Below is a small trained network, with its code and all its weights. Each question gives an input and a class and asks what happens when units are switched off, that is, made to give their printed mean instead of their output.

import numpy as np


def w(rows, s, z=0):
    codes = np.array(rows[::2]) - 128.0
    scale = np.full(codes.shape[1], s)
    scale[-1] = z or s
    return codes * scale


def f(y):
    return y / 2 * (1 + np.tanh(0.7978845608 * (y + 0.044715 * y**3)))


def log_softmax(a):
    a = a - a.max(-1, keepdims=True)
    return a - np.log(np.exp(a).sum(-1, keepdims=True))


def net(x, mask):
    res = np.array(x, float).reshape(1, 7) / 4 @ E
    y = f(res @ A[0][:, :-1].T + A[0][:, -1])
    res = res + np.where(mask, y, B[0][:, -1]) @ B[0][:, :-1]
    return log_softmax(res[-1] @ U[:, :-1].T + U[:, -1])


A, B = {}, {}
E = w([
[74,30,98,82,65],'x0',
[128,129,123,127,127],'x1',
[71,47,205,215,190],'x2',
[82,194,218,155,12],'x3',
[162,111,239,15,154],'x4',
[3,192,103,79,178],'x5',
[131,127,128,127,129],'x6',
],0.004)
A[0] = w([
[95,171,186,144,45,110],'neuron 0',
[233,84,137,173,75,115],'neuron 1',
[129,129,117,126,129,253],'neuron 2',
[72,61,211,213,194,101],'neuron 3',
[123,124,134,135,135,42],'neuron 4',
[149,113,202,43,149,98],'neuron 5',
[160,88,70,99,217,106],'neuron 6',
[48,166,117,95,159,107],'neuron 7',
[147,116,183,87,145,82],'neuron 8',
[90,173,191,144,40,108],'neuron 9',
[69,16,91,63,49,111],'neuron 10',
[230,79,141,166,82,92],'neuron 11',
[67,157,119,105,150,99],'neuron 12',
[178,194,61,56,71,113],'neuron 13',
[23,176,117,74,169,125],'neuron 14',
[200,254,166,185,213,113],'neuron 15',
[149,111,205,37,149,96],'neuron 16',
[111,137,37,222,103,121],'neuron 17',
[87,137,121,115,134,114],'neuron 18',
[88,147,120,117,141,77],'neuron 19',
[163,176,82,80,83,81],'neuron 20',
[100,159,176,140,55,95],'neuron 21',
[159,89,73,100,214,107],'neuron 22',
[55,162,120,96,156,102],'neuron 23',
[155,92,78,103,201,120],'neuron 24',
[127,127,127,130,129,67],'neuron 25',
[102,139,41,213,102,98],'neuron 26',
[119,130,142,133,109,57],'neuron 27',
[164,177,80,74,80,94],'neuron 28',
],0.0092,0.0056)
B[0] = w([
[144,185,85,184,106,177],'neuron 0',
[194,80,176,160,139,180],'neuron 1',
[117,167,188,125,114,254],'neuron 2',
[5,81,123,179,190,206],'neuron 3',
[131,89,64,131,142,93],'neuron 4',
[145,163,104,68,195,175],'neuron 5',
[140,191,89,193,93,178],'neuron 6',
[181,79,138,148,133,157],'neuron 7',
[137,121,81,95,170,131],'neuron 8',
[145,190,74,189,101,183],'neuron 9',
[93,94,104,59,23,191],'neuron 10',
[201,56,138,159,141,164],'neuron 11',
[168,86,124,142,133,136],'neuron 12',
[32,100,159,172,180,199],'neuron 13',
[196,80,177,157,124,196],'neuron 14',
[94,79,102,48,13,202],'neuron 15',
[145,168,102,61,199,180],'neuron 16',
[153,181,130,50,192,187],'neuron 17',
[149,107,129,130,124,129],'neuron 18',
[157,85,96,137,138,112],'neuron 19',
[77,86,98,157,167,147],'neuron 20',
[144,158,68,172,118,153],'neuron 21',
[141,187,90,189,95,175],'neuron 22',
[180,84,130,146,135,148],'neuron 23',
[139,180,108,172,97,171],'neuron 24',
[132,105,92,129,133,98],'neuron 25',
[156,157,96,54,197,169],'neuron 26',
[134,101,57,138,136,98],'neuron 27',
[67,96,113,156,166,159],'neuron 28',
],0.03,0.0042)
U = w([
[165,215,49,236,86,93],'0',
[11,62,141,187,215,103],'1',
[178,174,106,22,239,114],'2',
[254,17,204,175,125,108],'3',
[117,171,209,128,97,253],'4',
[88,80,103,56,5,94],'5',
],0.0047,0.006)

Each question gives the input, the list of numbers given to net, and the class t.
The units are the neurons (one row each of A and B). Each row of codes is followed by its name. A weight is (code - 128) times the scale printed after its matrix; where a second scale follows, it is the last column's (A, B and U).
mask holds one flag per neuron, in row order. A switched-off neuron (its flag False) gives its mean, the last column of its row in B, instead of its output. The means were averaged over made-up inputs and are rounded, as every weight is.
A unit's drop is (log p(t) with every unit on - log p(t) with that unit switched off) / (log p(t) with every unit on - log p(t) with every unit switched off).
The circuit of an input: a set's keep is (log p(t) with only the set's units on - log p(t) with every unit switched off) / (log p(t) with every unit on - log p(t) with every unit switched off). Starting from the 12 units with the biggest drops (on a tie, the unit counted first), units are removed one at a time, each time the one whose removal leaves the highest keep (on an exact tie, the one counted first), for as long as the keep stays at least 0.8.
units of the circuit, in order: the units of the circuit, biggest drop first
most important unit: the unit with the biggest drop
k most important neurons: the k neurons with the biggest drops, biggest first
drop when u is switched off: that unit's drop, to one decimal
input [8,6,6,1,4,2,-7], class 5: units of the circuit, in order -> neuron 10
input [1,8,0,-6,-1,-3,0], class 0: units of the circuit, in order -> neuron 6; neuron 22
input [6,-6,-6,6,2,-6,-1], class 0: 2 most important neurons -> neuron 9; neuron 0
input [4,5,-1,8,7,2,7], class 0: 3 most important neurons -> neuron 9; neuron 0; neuron 21
input [-7,3,6,1,7,-6,-6], class 2: 4 most important neurons -> neuron 16; neuron 5; neuron 13; neuron 8
input [5,8,-8,6,2,6,2], class 1: 2 most important neurons -> neuron 13; neuron 28
input [3,-3,-8,-2,-8,8,-1], class 1: 2 most important neurons -> neuron 13; neuron 28
input [-3,-8,0,-3,1,-6,4], class 3: 2 most important neurons -> neuron 11; neuron 1
input [7,-8,-3,5,8,-4,-7], class 2: 3 most important neurons -> neuron 16; neuron 5; neuron 15
input [-7,-1,2,-2,-7,-7,-6], class 2: 3 most important neurons -> neuron 17; neuron 26; neuron 14
input [4,-3,7,-3,-8,0,6], class 2: 3 most important neurons -> neuron 17; neuron 26; neuron 13
input [7,5,5,-7,7,7,1], class 0: 4 most important neurons -> neuron 6; neuron 22; neuron 24; neuron 15
input [7,-5,5,-7,-4,-2,7], class 0: 4 most important neurons -> neuron 6; neuron 22; neuron 24; neuron 15
input [4,-6,1,8,-6,8,-1], class 0: most important unit -> neuron 9
input [-7,-7,0,-8,4,-8,3], class 0: 4 most important neurons -> neuron 6; neuron 22; neuron 24; neuron 14
input [7,4,5,5,6,-5,5], class 5: 4 most important neurons -> neuron 10; neuron 17; neuron 13; neuron 26
input [4,5,3,5,4,7,3], class 3: units of the circuit, in order -> neuron 14; neuron 7
input [-6,-4,1,-1,-6,2,-6], class 2: 2 most important neurons -> neuron 17; neuron 26
input [-3,-2,0,-1,-5,-5,-4], class 2: 3 most important neurons -> neuron 17; neuron 26; neuron 14
input [4,-2,3,-5,0,4,-1], class 0: units of the circuit, in order -> neuron 6
input [1,4,5,8,-4,-7,-7], class 0: drop when neuron 14 is switched off -> 0.0
input [6,3,-8,-1,2,2,-1], class 1: drop when neuron 15 is switched off -> 0.1
input [-1,3,-7,-2,7,-2,-7], class 1: drop when neuron 16 is switched off -> -0.2
input [-2,2,-3,3,-5,8,4], class 3: drop when neuron 14 is switched off -> 0.2
